k_706: [-40 -21  57   7   2 100 -43 -11  -5  25  76]
k_114: [ 28  45 -14  12  48  -6  86 -21  55 -54 -45]
k_600: [ 15  48  54   6   1 102 -43 -10  -4  24  74]
k_795: [-40 -21  54   6   2 101 -43 -10  -4  25  74]
[-14  12  48  -6  86 -21]
k_114
[12 48]
k_114

k_493: [  82 -106   51    6   83    4  -88]
k_262: [-102   51   51    6   83    4  -88]
k_703: [  82 -103   51    6   83    4  -88]
[  82 -103   51    6   83    4  -88]
k_703
[-103   51]
k_703
[-102   51   51    6   83    4  -88]
k_262
[  82 -106   51    6   83    4  -88]
k_493
[-103   51    6   83    4  -88]
k_703

k_986: [ -9   8 -16 -19 -13   4  -5   6 -11  -2   9  -5  -4 -27   1 -11  -9  -2
  -1  -7  -5  -8  -5 -17   2   5   8  -8  -6 -11  15  13  21  -7   6  -6
  20   1  -4  -7  15  -1   9  -4   7   8 -10   4  -1  -2   6   9  -4   4
   7   9  -3 -16   9]
k_353: [ -9 -20 -16 -46 -50 -22 -12  27  18   2 -24 -21  -3 -43   0 -16 -32   4
  44  -6 -30 -21  28   0 -25  61  16  -5   7  38 -15  -1 -92 -70  24 -12
 -18  -6 -42  54   8  37 -47  11  -1 -41  22  28  -5 -15  44  39 -38  -4
 -29 -10   4   2  15]
k_660: [ 27  -8 -26  60  50 -19  15  11  41 -32  27 -42   4   6  63  -1  -1  26
 -28   9 -14 -16  18  -2 -16   6  59 -86  -6  17 -27 -91 -50  -6   1   6
  34  25  -9  67 -54  23   7 -70 -26   9  44  40  16  -7  43   3 -25  -2
   9 -48  22 -53 -20]
k_931: [ 11   6  -2  15  15  28 -25 -12 -14  24   1   5   3   6  -6 -10  26  29
   1  -9  -5 -19   9 -27 -31   1 -16 -15  -5 -10  -6 -17   1   5 -10  -7
 -11  10   0   4 -11  -4  12   1  14 -28   3 -28 -22 -15  -9 -25   3  -7
  -6 -31   9  15  26]
k_848: [ 24 -15 -28  61  32  -3  16   1  51 -40  43 -39   2   9  64   0  -6  31
 -31  15 -30  -8  18 -11 -27   9  59 -86 -12  34 -26 -94 -38  -9  12   3
  37  16 -12  46 -56  20 -14 -60 -28   4  41  49  17 -33  45  11 -22  10
   5 -47   6 -65 -26]
k_977: [-10 -21 -18 -42 -49 -22 -13  29  19   3 -24 -25  -2 -46  -4 -17 -35   3
  42  -6 -26 -22  28  -1 -27  62  17  -6   6  36 -17   1 -93 -72  25 -12
 -18  -7 -43  53  11  37 -47  12  -3 -43  22  30  -6 -16  46  38 -41  -5
 -30  -9   4   2  16]
k_603: [  7   6   0  15  17  29 -22  -9 -14  27   1   3   4   7  -6  -8  28  27
  -2  -8  -5 -22   9 -28 -34   2 -15 -18  -7  -9  -4 -16  -4   6  -5  -2
 -12  11  -2   6 -11  -7  14   6  11 -29   2 -30 -19 -13  -8 -22   5  -4
  -6 -31   9  18  23]
k_804: [ -7   8 -13 -11 -11  -1  -5   3 -13   4  11  -8   1 -25   2 -11 -14 -10
   6  -8  -1 -15   2 -17   6   2   7  -4  -9  -4  14  14  23  -3   2  -3
  15   1  -4  -1  14  -5  11  -7   4   7  -8   2  -6  -1  10   7  -5   4
   5   3   1 -12   2]
k_854: [ -6   4 -14 -14 -13   2  -9 -22 -13  -5  10  -7   0 -18   3  -3 -12  -7
   0  -9  -5 -11  -1 -17   4   4   6  -2  -6  -9  13  14  22   3  10  -6
  17   2  -4  -5  14  -4  10  -9  10   9  -9   2   1  -2   6  12   0   7
   6   9  -6 -13   6]
[ 12   1  14 -28   3]
k_931
[-22  -9]
k_603
[  4 -11]
k_931

